Below are the code and all the weights of a small trained network. Each question names an input and a target symbol and asks about switching units off, where a switched-off unit gives its printed mean instead of its output.

import numpy as np


def w(rows, s, z=0):
    codes = np.array(rows[::2]) - 128.0
    scale = np.full(codes.shape[1], s)
    scale[-1] = z or s
    return codes * scale


def norm(h):
    return h / np.sqrt((h * h).mean(-1, keepdims=True) + 1e-5)


def f(y):
    return np.maximum(y, 0)


def softmax(a):
    e = np.exp(a - a.max(-1, keepdims=True))
    return e / e.sum(-1, keepdims=True)


def log_softmax(a):
    a = a - a.max(-1, keepdims=True)
    return a - np.log(np.exp(a).sum(-1, keepdims=True))


def net(x, mask):
    ids = ['ΛΨαγδεηθμξσφ'.index(c) for c in x.split()]
    T = len(ids)
    res = E[ids] + P[:T]
    q, k, v = (norm(res) @ M[0].T for M in (Q, K, V))
    z = softmax(np.where(np.tri(T) > 0, q @ k.T / 2**0.5, -1e9)) @ v
    res = res + np.where(mask[0], z, O[0][:, -1]) @ O[0][:, :-1]
    y = f(norm(res) @ A[0][:, :-1].T + A[0][:, -1])
    res = res + np.where(mask[1:9], y, B[0][:, -1]) @ B[0][:, :-1]
    return log_softmax(norm(res)[-1] @ U[:, :-1].T + U[:, -1])


Q, K, V, O, A, B = {}, {}, {}, {}, {}, {}
E = w([
[139,94,179,129,181,150,135,135,195,124,67],'Λ',
[82,115,179,205,169,109,134,127,99,146,100],'Ψ',
[114,74,52,138,181,58,86,116,190,117,131],'α',
[61,217,115,127,170,165,55,143,91,130,147],'γ',
[123,158,169,75,134,54,147,93,117,56,123],'δ',
[164,189,189,163,172,111,123,95,169,183,164],'ε',
[109,115,155,134,119,103,133,132,79,96,224],'η',
[119,192,188,106,140,130,59,105,196,115,107],'θ',
[102,171,216,93,105,185,130,113,135,135,129],'μ',
[135,90,95,146,119,136,118,124,171,138,220],'ξ',
[122,128,254,105,110,149,164,146,136,142,158],'σ',
[135,141,56,108,180,183,72,161,222,142,170],'φ',
],0.015)
P = w([
[75,119,132,160,102,137,150,146,176,91,185],'0',
[105,92,128,87,203,106,36,148,150,153,107],'1',
[123,174,105,154,100,108,196,186,134,121,147],'2',
[167,112,154,168,162,161,79,109,154,63,181],'3',
[85,73,123,80,252,119,81,134,115,181,110],'4',
[177,165,111,122,106,95,166,191,110,114,135],'5',
[189,108,168,167,173,176,91,92,139,67,170],'6',
[122,63,154,72,255,131,110,105,103,179,120],'7',
],0.015)
Q[0] = w([
[192,136,60,211,2,161,121,89,136,28,87],'H1',
[181,126,186,164,172,133,113,122,177,9,213],'H1',
],0.0083)
K[0] = w([
[63,153,75,114,100,66,67,200,175,68,165],'H1',
[245,159,108,132,64,90,109,237,81,128,99],'H1',
],0.011)
V[0] = w([
[89,237,30,3,110,193,87,69,190,105,194],'H1',
[139,21,31,164,202,59,114,51,255,73,88],'H1',
],0.0057)
O[0] = w([
[203,152,133,57,167,177,136,7,99,166,113,166],'H1',
[191,78,197,165,166,188,59,148,99,114,126,2],'H1',
],0.011,0.0073)
A[0] = w([
[150,134,132,139,151,107,120,242,133,246,105,129],'N1',
[97,189,93,194,85,93,168,134,163,102,153,137],'N2',
[128,61,97,30,189,115,101,2,83,196,127,2],'N3',
[118,188,175,90,139,135,128,89,190,87,192,73],'N4',
[192,72,136,130,129,134,53,78,99,48,159,106],'N5',
[90,38,116,79,104,85,138,84,191,175,182,97],'N6',
[181,113,39,156,125,136,186,168,92,195,190,159],'N7',
[148,124,65,194,218,108,73,114,176,152,133,91],'N8',
],0.0095,0.0082)
B[0] = w([
[102,163,73,26,162,112,142,68,121,129,167,167],'N1',
[191,65,119,116,134,197,92,149,131,140,113,226],'N2',
[144,79,140,129,96,72,101,199,151,193,245,223],'N3',
[112,100,91,120,130,56,138,138,78,108,117,255],'N4',
[117,182,138,161,140,195,191,169,127,106,82,170],'N5',
[147,209,94,117,212,145,85,87,145,143,53,207],'N6',
[65,128,224,136,120,93,71,112,100,126,140,165],'N7',
[110,102,170,138,70,119,210,90,84,62,125,176],'N8',
],0.012,0.009)
U = w([
[187,87,71,88,167,181,85,169,210,106,123,100],'Λ',
[120,1,130,56,189,167,63,115,52,100,50,62],'Ψ',
[14,116,141,157,141,59,190,136,67,69,105,86],'α',
[119,228,109,168,163,173,113,159,64,120,132,187],'γ',
[172,22,106,106,134,87,148,132,65,82,108,81],'δ',
[147,85,79,109,123,75,89,114,141,229,179,85],'ε',
[93,111,107,178,44,118,73,153,115,108,160,217],'η',
[106,200,72,105,199,103,123,81,126,135,61,134],'θ',
[212,145,144,91,85,206,157,124,113,158,143,198],'μ',
[167,132,219,137,106,140,49,97,138,143,53,254],'ξ',
[120,170,191,139,95,104,153,193,209,100,113,208],'σ',
[112,136,181,94,127,71,179,78,119,70,234,24],'φ',
],0.0093,0.0063)

Each question gives the input, a string of symbols that net reads in full, and the target symbol t.
The units are the heads (2 rows each of Q, K, V and O) and the neurons (one row each of A and B). Each row of codes is followed by its name. A weight is (code - 128) times the scale printed after its matrix; where a second scale follows, it is the last column's (O, A, B and U).
mask holds one flag per unit, heads first, then neurons. A switched-off unit (its flag False) gives its mean, the last column of its rows in O or B, instead of its output. The means were averaged over made-up inputs and are rounded, as every weight is.
A unit's drop is (log p(t) with every unit on - log p(t) with that unit switched off) / (log p(t) with every unit on - log p(t) with every unit switched off).
The circuit of an input: a set's keep is (log p(t) with only the set's units on - log p(t) with every unit switched off) / (log p(t) with every unit on - log p(t) with every unit switched off). Starting from all 9 units, units are removed one at a time, each time the one whose removal leaves the highest keep (on an exact tie, the one counted first), for as long as the keep stays at least 0.8.
units of the circuit, in order: the units of the circuit, biggest drop first
most important unit: the unit with the biggest drop
k most important neurons: the k neurons with the biggest drops, biggest first
input γ μ φ, target φ: units of the circuit, in order -> (H1 N7 N2 N6)
input ε θ α θ Λ δ θ, target α: most important unit -> N4
input α μ Ψ μ θ γ Ψ φ, target α: units of the circuit, in order -> (N8 N2)
input μ δ σ μ η θ ε θ, target φ: 3 most important neurons -> (N2 N8 N6)
input μ θ δ σ, target α: 3 most important neurons -> (N4 N2 N3)
input μ ε μ μ φ σ θ, target Λ: units of the circuit, in order -> (H1 N2)
input η σ η μ, target Ψ: 3 most important neurons -> (N2 N4 N3)
input ε δ ε Ψ, target δ: units of the circuit, in order -> (N2 N8 H1)
input φ θ δ δ, target α: units of the circuit, in order -> (N4 N5)
input δ ε θ ξ ε Λ, target Λ: units of the circuit, in order -> (H1 N4 N1 N7)
input ξ μ θ Ψ, target φ: 4 most important neurons -> (N2 N3 N8 N5)
input α δ θ ξ μ ε δ, target δ: units of the circuit, in order -> (H1 N2 N4)
input μ μ Ψ, target Ψ: 3 most important neurons -> (N2 N3 N7)
input Ψ μ Λ θ μ Ψ σ, target η: units of the circuit, in order -> (H1)
input ε φ δ μ, target α: units of the circuit, in order -> (N4 N2)
input μ θ Ψ σ μ Λ, target Λ: units of the circuit, in order -> (H1 N1 N4 N2)
input μ μ σ ξ μ δ, target δ: 2 most important neurons -> (N2 N6)
input θ η μ φ η μ μ σ, target θ: 2 most important neurons -> (N6 N3)
input θ η φ δ, target μ: units of the circuit, in order -> (H1 N5)
input σ θ θ η θ δ φ, target α: most important unit -> N8
input μ γ σ δ, target Λ: 2 most important neurons -> (N2 N8)
